Below are the code and all the weights of a small trained network. Each question names an input and a target symbol and asks about switching units off, where a switched-off unit gives its printed mean instead of its output.

import numpy as np


def w(rows, s, z=0):
    codes = np.array(rows[::2]) - 128.0
    scale = np.full(codes.shape[1], s)
    scale[-1] = z or s
    return codes * scale


def norm(h):
    return h / np.sqrt((h * h).mean(-1, keepdims=True) + 1e-5)


def f(y):
    return np.maximum(y, 0)


def softmax(a):
    e = np.exp(a - a.max(-1, keepdims=True))
    return e / e.sum(-1, keepdims=True)


def log_softmax(a):
    a = a - a.max(-1, keepdims=True)
    return a - np.log(np.exp(a).sum(-1, keepdims=True))


def net(x, mask):
    ids = ['ΔΦαζθλμπ'.index(c) for c in x.split()]
    T = len(ids)
    res = E[ids] + P[:T]
    u = 0
    for l in range(3):
        r = norm(res)
        for j in range(2):
            rows = slice(2 * j, 2 * j + 2)
            q, k, v = (r @ M[l][rows].T for M in (Q, K, V))
            z = softmax(np.where(np.tri(T) > 0, q @ k.T / 2**0.5, -1e9)) @ v
            o = O[l][rows]
            res = res + np.where(mask[u + j], z, o[:, -1]) @ o[:, :-1]
        u += 2
        y = f(norm(res) @ A[l][:, :-1].T + A[l][:, -1])
        res = res + np.where(mask[u : u + 8], y, B[l][:, -1]) @ B[l][:, :-1]
        u += 8
    return log_softmax(norm(res)[-1] @ U[:, :-1].T + U[:, -1])


Q, K, V, O, A, B = {}, {}, {}, {}, {}, {}
E = w([
[119,179,116],'Δ',
[106,49,113],'Φ',
[251,111,159],'α',
[107,164,133],'ζ',
[127,141,138],'θ',
[97,161,142],'λ',
[231,133,74],'μ',
[114,134,190],'π',
],0.015)
P = w([
[108,254,125],'0',
[102,232,116],'1',
[97,205,109],'2',
[100,186,105],'3',
[96,175,100],'4',
[96,163,99],'5',
[95,154,98],'6',
[98,147,98],'7',
[121,130,106],'8',
[131,109,104],'9',
[140,94,107],'10',
[111,112,95],'11',
[147,90,109],'12',
],0.0063)
Q[0] = w([
[97,46,70],'0.h0',
[173,250,136],'0.h0',
[139,107,140],'0.h1',
[136,79,99],'0.h1',
],0.017)
K[0] = w([
[206,193,117],'0.h0',
[102,12,100],'0.h0',
[127,81,128],'0.h1',
[106,79,68],'0.h1',
],0.012)
V[0] = w([
[168,172,5],'0.h0',
[108,190,145],'0.h0',
[45,23,118],'0.h1',
[127,133,245],'0.h1',
],0.013)
O[0] = w([
[121,234,79,151],'0.h0',
[59,133,159,136],'0.h0',
[217,6,69,1],'0.h1',
[80,77,224,135],'0.h1',
],0.011,0.0076)
A[0] = w([
[86,163,166,206],'0.n0',
[68,173,40,71],'0.n1',
[170,128,10,190],'0.n2',
[146,150,142,53],'0.n3',
[71,35,163,172],'0.n4',
[48,87,114,206],'0.n5',
[67,174,183,248],'0.n6',
[204,106,141,87],'0.n7',
],0.011,0.0013)
B[0] = w([
[176,96,172,218],'0.n0',
[183,94,117,170],'0.n1',
[179,38,171,169],'0.n2',
[121,150,163,146],'0.n3',
[244,107,194,141],'0.n4',
[178,172,121,147],'0.n5',
[209,88,205,254],'0.n6',
[55,207,97,158],'0.n7',
],0.011,0.0092)
Q[1] = w([
[149,121,65],'1.h0',
[3,86,96],'1.h0',
[139,240,47],'1.h1',
[176,242,173],'1.h1',
],0.015)
K[1] = w([
[175,189,148],'1.h0',
[10,157,166],'1.h0',
[251,241,203],'1.h1',
[237,158,118],'1.h1',
],0.013)
V[1] = w([
[142,97,114],'1.h0',
[167,2,171],'1.h0',
[86,162,18],'1.h1',
[231,11,82],'1.h1',
],0.0076)
O[1] = w([
[154,115,109,131],'1.h0',
[242,188,46,197],'1.h0',
[255,78,116,3],'1.h1',
[186,193,163,147],'1.h1',
],0.0073,0.0051)
A[1] = w([
[206,129,35,119],'1.n0',
[92,204,146,117],'1.n1',
[124,130,123,80],'1.n2',
[79,122,219,91],'1.n3',
[2,88,205,186],'1.n4',
[116,125,106,97],'1.n5',
[133,19,176,11],'1.n6',
[85,71,57,164],'1.n7',
],0.0093,0.0012)
B[1] = w([
[60,232,245,207],'1.n0',
[147,192,27,229],'1.n1',
[148,124,131,128],'1.n2',
[182,33,112,253],'1.n3',
[201,22,239,233],'1.n4',
[137,114,140,128],'1.n5',
[254,96,117,156],'1.n6',
[180,247,219,137],'1.n7',
],0.0095,0.0051)
Q[2] = w([
[72,53,206],'2.h0',
[201,158,239],'2.h0',
[36,207,24],'2.h1',
[59,178,250],'2.h1',
],0.013)
K[2] = w([
[91,44,106],'2.h0',
[200,75,159],'2.h0',
[7,87,90],'2.h1',
[180,89,50],'2.h1',
],0.018)
V[2] = w([
[168,181,124],'2.h0',
[250,95,61],'2.h0',
[102,37,137],'2.h1',
[176,28,69],'2.h1',
],0.015)
O[2] = w([
[88,169,117,212],'2.h0',
[58,189,249,207],'2.h0',
[51,127,121,30],'2.h1',
[86,180,190,2],'2.h1',
],0.014,0.0054)
A[2] = w([
[207,114,217,254],'2.n0',
[217,241,97,190],'2.n1',
[60,146,133,62],'2.n2',
[156,254,116,142],'2.n3',
[244,105,98,104],'2.n4',
[117,233,143,119],'2.n5',
[142,44,63,31],'2.n6',
[99,126,124,8],'2.n7',
],0.01,0.0017)
B[2] = w([
[69,149,32,253],'2.n0',
[188,163,252,202],'2.n1',
[122,124,174,130],'2.n2',
[176,35,82,184],'2.n3',
[51,164,174,198],'2.n4',
[99,100,56,175],'2.n5',
[67,164,72,145],'2.n6',
[122,126,139,128],'2.n7',
],0.016,0.012)
U = w([
[106,151,116,112],'Δ',
[92,135,124,147],'Φ',
[149,43,223,123],'α',
[165,123,83,106],'ζ',
[82,232,178,117],'θ',
[87,102,139,209],'λ',
[254,161,138,159],'μ',
[142,140,148,3],'π',
],0.013,0.0066)

Each question gives the input, a string of symbols that net reads in full, and the target symbol t.
The units are the heads (2 rows each of Q, K, V and O) and the neurons (one row each of A and B). Each row of codes is followed by its name. A weight is (code - 128) times the scale printed after its matrix; where a second scale follows, it is the last column's (O, A, B and U).
mask holds one flag per unit, layer by layer, with each layer's heads first. A switched-off unit (its flag False) gives its mean, the last column of its rows in O or B, instead of its output. The means were averaged over made-up inputs and are rounded, as every weight is.
A unit's drop is (log p(t) with every unit on - log p(t) with that unit switched off) / (log p(t) with every unit on - log p(t) with every unit switched off).
The circuit of an input: a set's keep is (log p(t) with only the set's units on - log p(t) with every unit switched off) / (log p(t) with every unit on - log p(t) with every unit switched off). Starting from the 12 units with the biggest drops (on a tie, the unit counted first), units are removed one at a time, each time the one whose removal leaves the highest keep (on an exact tie, the one counted first), for as long as the keep stays at least 0.8.
circuit, biggest first: the units of the circuit, biggest drop first
top k neurons: the k neurons with the biggest drops, biggest first
heads that matter: for each layer, one digit per head in row order, 1 if its drop is at least 0.15 and else 0, layers parted by /
input α Δ ζ Φ ζ θ θ, target μ: heads that matter : 01 / 10 / 00
input ζ λ α Δ α α α Φ Δ ζ ζ, target μ: circuit, biggest first : 1.h0, 0.h1, 2.n3
input α Φ Δ θ μ, target θ: circuit, biggest first : 0.h1, 1.n0, 0.n6, 2.h1
input π θ Δ Δ α Φ Δ θ μ π, target μ: circuit, biggest first : 1.h0, 1.h1, 0.h1
input α λ α α μ α α ζ α α ζ Φ, target θ: top 2 neurons : 2.n3, 1.n0
input α α θ ζ λ Δ Δ ζ α π α, target α: circuit, biggest first : 0.h0, 0.h1, 1.h1
input Φ π Δ α λ α θ λ ζ Δ θ α θ, target μ: circuit, biggest first : 0.h1
input θ α α α α Δ θ α Δ ζ Φ, target θ: heads that matter : 01 / 11 / 00
input π λ α ζ, target λ: heads that matter : 01 / 01 / 10
input α Φ α α Φ α Δ π α α α α, target θ: heads that matter : 11 / 00 / 11
input λ Φ α μ, target θ: heads that matter : 01 / 00 / 10
input π α π Δ λ, target α: circuit, biggest first : 0.h0, 2.h0
input λ Δ Δ π λ Δ, target α: top 2 neurons : 1.n4, 1.n3
input ζ θ θ μ α α α π μ Δ, target α: heads that matter : 11 / 11 / 00
input λ α α Φ λ α Δ α Δ Φ Φ, target μ: heads that matter : 00 / 01 / 01
input α θ α α π μ λ α θ, target α: heads that matter : 10 / 00 / 00
input α λ λ α, target λ: top 2 neurons : 2.n1, 2.n0
input π α λ λ Δ, target λ: heads that matter : 01 / 01 / 11
input α θ Δ α ζ Φ Δ, target μ: heads that matter : 01 / 10 / 00
input Φ α μ μ Φ, target μ: heads that matter : 00 / 00 / 00
input Δ ζ λ ζ θ, target λ: top 2 neurons : 2.n1, 1.n4
